Below is a small trained network, with its code and all its weights. Each question gives an input and a class and asks what happens when units are switched off, that is, made to give their printed mean instead of their output.

import numpy as np


def w(rows, s, z=0):
    codes = np.array(rows[::2]) - 128.0
    scale = np.full(codes.shape[1], s)
    scale[-1] = z or s
    return codes * scale


def norm(h):
    return h / np.sqrt((h * h).mean(-1, keepdims=True) + 1e-5)


def f(y):
    return np.maximum(y, 0)


def log_softmax(a):
    a = a - a.max(-1, keepdims=True)
    return a - np.log(np.exp(a).sum(-1, keepdims=True))


def net(x, mask):
    res = np.array(x, float).reshape(1, 5) / 4 @ E
    u = 0
    for l in range(3):
        y = f(norm(res) @ A[l][:, :-1].T + A[l][:, -1])
        res = res + np.where(mask[u : u + 7], y, B[l][:, -1]) @ B[l][:, :-1]
        u += 7
    return log_softmax(norm(res)[-1] @ U[:, :-1].T + U[:, -1])


A, B = {}, {}
E = w([
[130,1,149,152,101,108],'x0',
[163,116,28,183,254,149],'x1',
[128,128,126,129,127,128],'x2',
[204,160,133,240,56,176],'x3',
[126,126,130,128,129,126],'x4',
],0.00056)
A[0] = w([
[196,163,157,134,16,160,122],'L0N1',
[28,152,198,59,79,88,145],'L0N2',
[107,158,102,91,180,177,2],'L0N3',
[153,99,65,92,211,129,114],'L0N4',
[150,99,68,88,211,128,111],'L0N5',
[161,141,94,240,178,138,90],'L0N6',
[5,126,154,43,130,61,165],'L0N7',
],0.0015,0.00077)
B[0] = w([
[23,147,159,148,171,132,222],'L0N1',
[226,135,60,131,155,192,233],'L0N2',
[130,156,119,117,154,41,149],'L0N3',
[79,152,224,150,112,101,206],'L0N4',
[77,151,225,152,107,100,204],'L0N5',
[178,131,111,3,109,158,214],'L0N6',
[228,133,72,129,137,182,246],'L0N7',
],0.0016,0.0013)
A[1] = w([
[136,76,9,55,213,135,80],'L1N1',
[179,180,27,95,92,130,19],'L1N2',
[191,155,136,144,39,129,125],'L1N3',
[218,136,40,251,172,168,74],'L1N4',
[196,3,159,136,83,218,190],'L1N5',
[115,126,223,3,97,74,254],'L1N6',
[48,4,107,169,141,21,80],'L1N7',
],0.0014,0.00059)
B[1] = w([
[108,142,168,203,56,133,204],'L1N1',
[166,134,186,116,187,183,171],'L1N2',
[74,125,127,122,201,117,192],'L1N3',
[143,112,123,10,101,112,210],'L1N4',
[105,120,83,134,145,39,251],'L1N5',
[170,137,67,172,182,124,208],'L1N6',
[167,143,209,118,143,255,184],'L1N7',
],0.002,0.0014)
A[2] = w([
[143,5,100,101,170,85,109],'L2N1',
[48,199,141,172,102,167,2],'L2N2',
[48,171,106,137,164,34,63],'L2N3',
[68,37,191,230,25,92,147],'L2N4',
[162,50,60,103,108,76,40],'L2N5',
[42,211,156,139,164,146,140],'L2N6',
[123,202,99,130,109,189,109],'L2N7',
],0.0017,0.00085)
B[2] = w([
[147,111,151,184,32,146,252],'L2N1',
[60,28,237,102,37,166,167],'L2N2',
[59,190,84,170,116,56,158],'L2N3',
[88,251,55,67,250,80,239],'L2N4',
[144,92,54,199,21,62,206],'L2N5',
[102,82,98,147,27,88,228],'L2N6',
[128,60,159,64,151,159,212],'L2N7',
],0.0018,0.0012)
U = w([
[222,195,99,22,168,223,204],'0',
[29,217,85,158,191,33,198],'1',
[200,37,55,184,22,70,146],'2',
[117,38,245,206,216,181,8],'3',
[38,143,242,110,2,196,12],'4',
],0.0079,0.0014)

Each question gives the input, the list of numbers given to net, and the class t.
The units are the neurons (one row each of A and B). Each row of codes is followed by its name. A weight is (code - 128) times the scale printed after its matrix; where a second scale follows, it is the last column's (A, B and U).
mask holds one flag per neuron, layer by layer. A switched-off neuron (its flag False) gives its mean, the last column of its row in B, instead of its output. The means were averaged over made-up inputs and are rounded, as every weight is.
A unit's drop is (log p(t) with every unit on - log p(t) with that unit switched off) / (log p(t) with every unit on - log p(t) with every unit switched off).
The circuit of an input: a set's keep is (log p(t) with only the set's units on - log p(t) with every unit switched off) / (log p(t) with every unit on - log p(t) with every unit switched off). Starting from the 12 units with the biggest drops (on a tie, the unit counted first), units are removed one at a time, each time the one whose removal leaves the highest keep (on an exact tie, the one counted first), for as long as the keep stays at least 0.8.
units of the circuit, in order: the units of the circuit, biggest drop first
unit that matters most: the unit with the biggest drop
top k neurons: the k neurons with the biggest drops, biggest first
k most important neurons of layer l: the k neurons of layer l with the biggest drops, biggest first
input [-7,-3,-6,-7,4], class 0: units of the circuit, in order => L0N7; L0N2
input [7,-7,-5,-1,-6], class 2: unit that matters most => L0N2
input [1,5,-4,-6,7], class 3: top 3 neurons => L1N7; L1N5; L2N4
input [6,1,7,-1,5], class 3: top 2 neurons => L1N7; L0N2
input [2,6,-3,0,6], class 3: top 2 neurons => L0N7; L0N2
input [6,0,-7,6,-4], class 1: units of the circuit, in order => L2N4; L0N7
input [2,1,3,-5,3], class 3: top 2 neurons => L0N6; L0N5
input [-1,-8,1,-8,6], class 0: 2 most important neurons of layer 0 => L0N2; L0N7
input [8,3,7,0,3], class 3: 3 most important neurons of layer 1 => L1N7; L1N4; L1N6
input [6,0,0,-8,-6], class 2: top 3 neurons => L0N7; L0N1; L0N2
input [1,6,0,-5,-7], class 3: 3 most important neurons of layer 1 => L1N7; L1N5; L1N3
input [3,-7,6,1,2], class 1: top 2 neurons => L0N6; L2N4
input [-2,0,-8,-5,5], class 0: top 3 neurons => L0N7; L0N2; L1N5
input [5,7,6,-1,8], class 3: unit that matters most => L1N7
input [-8,-2,0,-8,4], class 0: top 2 neurons => L0N7; L0N2
input [0,3,4,5,-2], class 0: top 2 neurons => L0N6; L1N2
input [1,6,-5,-1,2], class 3: top 3 neurons => L1N5; L2N4; L1N7
input [1,-7,-6,-4,-8], class 2: 2 most important neurons of layer 1 => L1N5; L1N7
input [-8,-3,2,2,8], class 4: 3 most important neurons of layer 2 => L2N2; L2N6; L2N4
input [2,-3,1,-1,8], class 2: unit that matters most => L1N5
input [4,-8,8,-1,-6], class 2: 2 most important neurons of layer 1 => L1N6; L1N1
